Each row has a class, written after it.
[  7  -2 -40 -29 -21  28   0  13 -36  58  -5 -30 -20  38 -32 -46  21  40
  51  27 -24  27   0   7   0  28   6  24  18  16 -12  32 -22 -31 -30 -26
 -31 -12] | Q720
[  2  28 -51 -31  -2  -5 -12 -91 -24  81  32 -32  24 -40  -2 -28  12  19
 -32  27  41 -46 -40   8  43  23   6  15  59  23  23  16 -10  66 -21 -42
  20  19] | Q51
[ 16  27 -56 -28 -34  -4   1 -94 -26  26  21 -21  43 -37  17 -33  21  33
 -19  45  40 -42 -15  20  44  -3  -3  -7  48   4  63  19 -41  55 -13 -35
  -4  21] | Q720
[ -2 -12 -50  -9 -31  34 -21  53 -15  38 -14   9  -9  -5 -48 -60  32  51
  72  12 -26  51  -7   9 -24  10  11  -6  14  25  18  26 -14 -29 -16 -49
 -43 -34] | Q520
[  6  -8 -48 -12 -20 -75  17   2 -19  52 -38   7  28  12 -32  -4  -1 -36
  41  17   3  35 -22  21  22   5  25   4 -25  11 -16  36 -35   1  56 -44
   4  42] | Q189
[ 14 -13 -48 -57 -22 -41  39   5  -5  56  -8 -22   4  -7 -31   8 -25  11
   5  23 -68  16 -33   8  15  46  20   4 -12  -5 -18  26 -49   9  20 -59
 -26  70] | Q599
[ 13  31 -65 -17 -28  -5  -1 -86 -25  40  22 -14  51 -38   6 -33  16  37
 -12  50  34 -53 -38  11  32  10   2 -10  50   9  61  10 -24  59 -14 -29
  11  19] | Q398
[  3  29 -71 -11 -36 -11   1 -94 -17  30  24 -20  36 -43   8 -21  27  26
 -11  34  44 -49 -31  14  38  17   1 -11  37   8  68  11 -29  63 -10 -41
  15  24] | Q104
[  16   27  -66  -11  -28   -3   -6 -114  -21   44   32  -23   43  -33
    6  -35   20   36  -17   39   42  -58  -37    8   44    9    4  -15
   45    5   55   18  -22   66  -21  -30    8   22] | Q717
[ 13 -19   7  -2  17  20   3   0   7 -48  39 -54  -5 -20  10  26   5  61
  34  28  21 -11  56  17   3 -48   5 -35  -7  30  77 -19 -42  43   3  13
  -2 -24] | Q51
[ -2  18 -65 -20  -3  10 -13 -84 -20  86  39 -25  16 -22  -9 -40  26  37
 -43  23  31 -40 -41   1  53  24   8   9  61  12  32  19 -25  61 -30 -38
   7  12] | Q599
[  9  29 -50 -35  -2   3  -4 -68 -15  67  29 -35  30 -30   2 -37  20  26
 -24  32  48 -54 -34  10  39  32  11  11  57  17  26   8 -19  56 -22 -35
  10  21] | Q398
[ 13 -13  17  -7  -3  23  29   7  10 -33  21 -41  -7 -28  15  23   3  72
  70  18  43 -26  39  25  -7 -28   2 -44   6  11  96 -11 -44  36  -6  16
 -28  -8] | Q520
[  1  -6 -55  -5 -29  35 -18  60 -14  40  -7   9  -3   3 -38 -66  25  47
  52  21 -37  33 -20  12 -19  22  15   4  14  13   7  32 -13 -35 -31 -42
 -55 -30] | Q520
[ 15 -13 -37 -44 -14 -49  35   0 -14  56 -12 -13  16  -3 -21  22 -20   7
  10  27 -42  17 -42  13  17  37  31   9 -10   4 -22  24 -33  15  20 -58
  -9  66] | Q51
[  7 -11 -51 -13 -30 -84  17  -3 -18  65 -39  10  24  32 -48  -3  -5 -37
  27   9 -20  36 -32  19  29  13  25  15 -17  13 -24  34 -26  10  41 -54
  26  66] | Q104
[ -6  -9 -56  -7 -39  38 -17  45 -18  45 -11   8   8  22 -38 -78  19  32
  42  19 -49  33 -21   7 -10  29  19   2  19  11  -3  31 -19 -41 -30 -40
 -30 -19] | Q451
[ 14 -19 -54 -43  -7 -45  21  -8  -6  49 -11  -9  -6   3 -31  19 -29   9
  22  14 -60  24 -35   8  26  35  29  13 -13   4 -20  24 -38  14  17 -49
  -4  61] | Q167
[  5  19 -48 -27   0   5 -11 -93 -30  77  37 -35  27 -29   6 -37  19  26
 -34  38  49 -45 -32   7  51  24   9  11  48  17  31  19 -21  55 -12 -41
  19  19] | Q451
[  9  -9   8  -4 -11  22  27  -7  16 -47  25 -34 -11 -29  14  30   8  72
  66  28  37 -28  32  30   7 -14  -3 -47   4  19 112  -8 -54  34  -5  12
   5  -6] | Q104
[ 15  -3 -46 -30 -26  33   4  39 -21  51  -8 -31 -18  37 -42 -63  13  38
  66  47 -31  16   5   5  -7  27  10  15  34  12 -10  26 -31 -34 -38 -12
 -37 -18] | Q189
[ 11  -7 -50 -37 -22  43  12  27 -30  50   0 -37 -20  23 -51 -46   8  59
  46  41 -31  23 -11  -2  -3  42  12  27  30   6 -13  21 -35 -24 -33  -7
 -23 -22] | Q578
[  5  26 -57 -35  -3  -7 -13 -90 -15  78  31 -29  24 -39  -6 -43  17  18
 -36  33  46 -39 -23  13  53  20  14   3  62  13  28  25 -25  53 -16 -53
   5  21] | Q189
[ -5  -9 -55   3 -30  44 -14  54 -29  31 -12  11   1   2 -27 -82  25  36
  54  25 -38  33   5  17 -28  26   8  -3   2   8  18  36 -24 -48 -20 -40
 -44 -28] | Q599
[  7  24 -62 -38  -6   1 -15 -98 -17  72  25 -33   9 -40  -1 -28  19  28
 -25  31  43 -40 -29   8  54  24   4  15  53  13  35  21 -29  62 -27 -33
  13  23] | Q167
[ -6  -7 -59  -7 -38  43 -20  61 -16  41  -7   4  -5   3 -32 -76  20  43
  64  10 -55  30 -10   9 -27  32   6  -5  14  12   4  31 -18 -35 -15 -40
 -36 -33] | Q599
[  7  24 -49 -28  -7  -3 -19 -88 -29  69  32 -45  17 -26  -2 -51   8  23
 -11  29  46 -44 -27  12  52  24   2   9  62  30  35  17 -21  62 -25 -36
  21  14] | Q919
[ -2  -5 -42  -8 -31  33 -14  52 -17  19 -17  13  -3  -3 -26 -69  33  34
  81  26 -12  43  21  19 -29  10  10 -10  10  18  23  38 -26 -47  -3 -40
 -37 -36] | Q189
[ 11  -7  22  -6  -7  17  24 -11  19 -45  18 -39   0 -33  19  26   0  59
  66  20  33 -29  49  32  -2 -28  -6 -56   8  13 101  -5 -52  25   0  15
  -8 -10] | Q189
[  7  24 -51 -22  -1   3 -23 -91 -24  67  32 -32  24 -26  10 -27  25  27
 -36  22  48 -37 -23  13  50  16   6  13  49  17  22  20 -20  43 -21 -56
   6  23] | Q720
[  6  23 -72 -14 -36  -8   3 -97 -29  33  26 -21  41 -44   9 -38  18  36
  -3  39  29 -46 -43  13  40  16   6 -17  46   4  64   8 -31  66 -20 -40
  -3   9] | Q919
[  1  -5 -56 -24 -22  23   2  48  -4  46  -3 -21 -33  19 -42 -40  27  45
  67  33 -21  25  -6   2   6  35  15  23  26   6  -1  16 -28 -22 -27  -7
 -16 -22] | Q104
[ 15 -11  -4 -13  -9  25  20 -22   8 -41  21 -39 -12 -40  19  32  -1  74
  79  21  27 -25  38  25  -2 -24  -2 -45  -6  13 103  -4 -56  40  -4   8
 -12  -6] | Q167
[ 26 -27  -6  -3  14  15   8   8   8 -36  34 -54  -4 -21  -1   9  11  75
  49  35  34 -10  64  21   7 -57  16 -46   3  19  78 -22 -46  43   1   0
 -30 -18] | Q520
[ -8 -13 -56  -4 -32  36 -26  62 -19  32  -9   9  -8  -8 -35 -70  37  43
  78   8 -26  52  -6   6 -21  17  18  10  17  18  23  28 -28 -37 -29 -45
 -39 -42] | Q919
[ 11 -17 -50 -10 -30 -77  16  11 -32  58 -37   2  33  33 -42 -24 -12 -27
  48  21 -22  42 -31  20  17   7  28   4 -23  15 -25  26 -28   8  47 -53
   3  50] | Q919
[ 14   1   5 -13  -1  20  21  -4  20 -35  19 -41   6 -44  10  28  -3  68
  67  25  42 -34  26  25  -2 -22  -5 -35  10  16  97 -19 -55  36   0  18
  -2  -6] | Q398
[ 19 -16 -39 -43  -6 -40  39  -7 -14  52  -8 -17   3   5 -37  19 -29  18
  13  19 -47  20 -31  11  13  32  27   9 -15  -1 -18  22 -32   7   6 -63
 -33  69] | Q520
[ 13  -6 -42 -13 -21 -73  12   0 -35  61 -38  14  38  36 -40  -9 -17 -23
  52  17  -9  36 -26  17  14   4  23   9 -20  15 -28  29 -21  -2  52 -44
  13  58] | Q717
[  4 -17 -60  -9 -15 -70  19  -5 -19  52 -33  12  12  32 -36   4 -21 -28
  34   9 -38  32 -32  16  20   9  33   9 -28   5 -30  33 -27   9  38 -36
   0  55] | Q167
[  5  26 -64 -18 -34  -9   9 -98 -15  32  25 -18  27 -41   6 -28  18  26
 -16  40  36 -54 -31  20  44  20   4 -16  49  10  71  20 -33  65 -21 -38
  12  29] | Q104
[ 17  -7  21 -15 -15  25  25 -17   7 -39  24 -46   4 -29  16  23   4  83
  57  31  32 -20  48  30  -6 -23 -10 -42   2  13  98  -2 -52  31  -7   8
  -5 -11] | Q578
[ 20 -30   1   0  22  10   6  -4  11 -40  36 -48  -4 -30  10  18   3  59
  50  27  34 -16  53  17   4 -48  16 -45  -9  15  77 -22 -48  36  17   6
  -9 -16] | Q717
[ 18 -14 -50 -42  -9 -47  28 -10 -11  49 -21  -5   4   7 -33  17 -13   0
   2  29 -52  25 -26  13  22  33  31  13 -16  -4 -29  25 -38  -4   4 -56
 -22  74] | Q167
[  7 -14 -45  -3 -15 -91  13   7 -22  68 -37  18  36  20 -26  -1 -10 -32
  40  22  -6  35 -39  20  27   8  34   8 -25   9 -20  35 -25   3  53 -41
   6  58] | Q717
[  10   23  -67  -12  -34    7   -1 -106  -30   45   32  -19   56  -31
    3  -38   22   34  -28   42   27  -49  -45    9   39    7    5  -17
   42    8   55    8  -23   65  -17  -45    5   16] | Q451
[ 11  18 -56 -35  -5  -3 -14 -88 -24  77  37 -35  19 -22   4 -35  23  29
 -36  23  36 -42 -35   6  57  23   8  16  56  17  29  21 -21  56 -23 -49
  15  18] | Q720
[ 17  -2 -40 -16 -17 -75  13  11 -19  64 -40   1  50  18 -38  -4 -16 -23
  34  25 -10  22 -34  26  13   6  22   9 -14  16 -25  16 -25   5  46 -52
  12  63] | Q398
[ 10 -20 -34 -46 -20 -44  48  -7  -4  56 -14  -7  10  14 -27  10 -23  -3
   1  19 -61  23 -43   8  22  47  32   5 -16  -8 -29  27 -35   2  16 -56
 -14  74] | Q451
[ 11 -25  12  -9  12  12   0  -1   6 -45  29 -52   1 -21  20  23   8  51
  18  19  29  -1  64  18  13 -58   5 -32  -4  14  78 -20 -54  31  15   2
 -13 -18] | Q720
[  7 -13 -40 -41  -4 -49  39 -16  -4  47  -9 -14   7  -8 -26  19 -37  -6
   3  18 -47  13 -36  16  23  41  31  -1 -14  -3 -13  24 -43   1  20 -64
 -18  65] | Q189
[ 18  -1   8 -12  -6  15  17 -18  14 -29  22 -37   1 -42  13  24   0  68
  75  27  43 -29  32  26  -2 -23  -5 -41   2  15  98  -6 -50  30  -3   9
 -13   1] | Q717
[ 19  -9   5 -11  -2  22  20  -3  12 -36  25 -41 -10 -32   9  22   6  83
  75  30  37 -15  42  26   4 -29  -4 -41   6  21  98  -7 -47  39  -7  12
 -24 -13] | Q520
[   9   29  -71  -12  -32    1   -4 -103  -32   33   28  -20   50  -30
   10  -24   29   37  -21   32   40  -50  -30   14   34    2    2  -14
   44    9   59   10  -32   53  -13  -46   -3   24] | Q720
[ 13  -9 -31 -13 -12 -81  27   3 -22  58 -40  -2  26  27 -34   4 -14 -24
  43  14  -1  29 -24  25  22  12  21   7 -27  14 -23  21 -15  10  37 -41
  -1  60] | Q520
[ 11  22 -60 -35  -5  -8 -12 -84 -21  79  35 -31  19 -34  -2 -32  18  37
 -22  32  49 -36 -33   0  48  27  10  18  55  19  28  14 -17  61 -19 -47
  25  16] | Q578
[  0  -6 -56  -5 -33  24 -22  47 -20  40 -13   2   4   2 -31 -66  29  47
  63  30 -21  33  -2  14 -22  20  12   2  16  18  13  27 -21 -42 -19 -43
 -22 -30] | Q578
[  8 -12 -43 -11 -27 -79  19   3 -28  57 -34   8  31  39 -24   4  -2 -28
  36   9  -9  36 -35  19  26   0  26   5 -22  21 -19  32 -29  11  51 -49
   4  54] | Q720
[ 12 -11 -53  -5 -19 -71  15  -2 -27  67 -34  16  35  23 -46 -17 -13 -32
  23  12 -22  32 -34  17  25   6  22   3 -20  10 -27  26 -22  13  44 -50
  12  52] | Q599
[  9  -9 -51 -19 -29  30  -5  35 -20  57  -2 -35 -24  30 -44 -55  25  48
  72  28 -34  27 -18  -3   2  29  14  15  34  17 -15  12 -21 -15 -49 -16
 -35 -32] | Q919
[  7  -2 -45 -17 -28 -79  11   6 -27  58 -36  10  48  13 -34   6   4 -25
  30  21 -15  29 -42  21  14   6  21   8 -13  24 -22  23 -22  14  51 -50
  16  53] | Q51
[ 18 -13 -42 -44 -12 -52  32   8  -4  46  -9 -12   5  -3 -32  17 -20   3
   8  31 -42  10 -34  21  24  43  29   8  -9   4 -14  24 -40   3  24 -63
   0  72] | Q104
[ 13  -4 -43 -28 -18  38  -8  30 -34  56   0 -48 -18  31 -30 -46   9  55
  59  43  -9  27   1   8  11  20   6  29  19  11  -4  24 -40 -23 -23 -10
 -30 -25] | Q720
[  8  -4 -47 -18 -16 -83  16   6 -31  60 -39   8  44  19 -31   7  -3 -28
  31  20 -16  36 -38  22  23  20  26  16 -24  21 -30  19 -19   7  39 -55
  14  56] | Q51
[ 22 -23  14  -5  13  19   9  13  18 -44  32 -56   5 -26   6   8   1  64
  40  42  21 -24  57  25  -3 -52   5 -46   7  21  91 -23 -51  41   9  22
  -3 -19] | Q398
[  4 -12 -43  -1 -31 -87  14  13 -15  55 -43  20  39  18 -30   5   6 -33
  28  17 -15  42 -36  24  26   8  25   9 -19   9 -13  25 -23   7  48 -51
  19  57] | Q104
[ 20  -4   2 -10  -9  28  22 -11   7 -35  21 -46   7 -43  12  18   3  71
  59  27  25 -25  44  25  -2 -20 -13 -42   2   7  90 -17 -52  35  -3   9
 -16  -6] | Q599
[  1  27 -74 -18 -31  -6  10 -89 -19  35  29  -6  38 -40   6 -36  17  25
 -15  33  27 -58 -41  10  31  12  14 -19  54  10  58  12 -21  69 -23 -34
   5  19] | Q51
[  19   27  -72  -28  -39   -1    0 -109  -29   39   14  -21   35  -40
    0  -34   22   28  -12   46   30  -47  -19   11   30    5   -1  -11
   44    3   49   20  -30   63  -14  -34    0   33] | Q167
[  1 -13 -43 -24 -24  34   2  32 -17  55  -6 -26 -24  23 -33 -44  23  45
  58  38 -21  28 -13  -5   3  28   9  18  14   6  -3  22 -32 -27 -23  -6
 -24 -24] | Q451
[ 16 -13 -46 -12 -17 -72   9   0 -25  61 -30  15  36  26 -36   0 -15 -18
  47  13 -16  34 -42  13  20   7  25  14 -19  14 -25  28 -24   8  47 -46
  14  53] | Q717
[  4  -5 -52  -9 -20 -80   9  14 -28  47 -35   8  40   5 -24  12  -4 -19
  45  26  -7  34 -28  28  19  16  21  12 -26  14  -7  18 -31   0  62 -58
  17  54] | Q104
[  8  23 -56 -32  -6  -4 -16 -76 -18  72  31 -32  15 -39   4 -34  19  26
 -31  36  40 -48 -34  14  58  42   7  21  59  13  36  22 -23  48 -26 -46
  26  25] | Q104
[  7  32 -71 -25 -31  -4   6 -97 -32  36  19 -13  36 -28   4 -38  18  27
  -7  48  42 -39 -11  10  34   7   7 -13  49   5  54  24 -36  45 -11 -41
  -8  25] | Q189
[ -8 -18 -50  -1 -31  30 -26  64  -7  30  -5  14 -15  -8 -32 -64  26  49
  74  15 -43  50 -15   9 -21  19  17  -6  12  19  22  26 -20 -37 -22 -47
 -37 -41] | Q919
[ 20 -10 -44 -49  -6 -53  32   5 -12  55 -13 -15   6  -1 -29  14 -20  12
  29  25 -26  16 -30  18  21  35  27  10 -11   9 -18  24 -37   9  21 -64
 -26  67] | Q520
[ 21 -28  -5  -2  13  16   4  -2   5 -40  41 -64  -9 -30   7  10   3  67
  49  34  25 -11  49  20  15 -43  15 -43   3  21  75 -21 -53  46   2   1
 -17 -26] | Q919
[ 16 -14 -39 -41  -2 -55  12 -12  -9  71  -2  -5  11  -5 -31  31 -23  13
   9  14 -50  25 -53  -2  24  34  27  19  -8   6 -25  23 -24   8  23 -61
  -2  65] | Q717
[ 14  -8 -48 -36 -20  26  -1  35 -16  50  -6 -25 -18  14 -42 -55  17  50
  67  43 -17  27  -4   4   4  32  12  22  20   4   2  27 -39 -27 -24  -6
 -27 -17] | Q717
[ 10 -12 -38 -27 -22  42  -3  36 -14  57  -1 -33 -20  17 -33 -45  25  51
  62  34 -18  24 -11  -4   2  31  10  19  21   9  -7  17 -28 -23 -28 -10
 -21 -23] | Q451
[  7 -11 -40 -11 -30 -79  27   3 -35  56 -40   8  35  22 -30 -10 -17 -32
  50  11 -12  36 -36  23  17  13  32  -2 -21  13 -19  24 -24  10  38 -61
  -6  56] | Q919
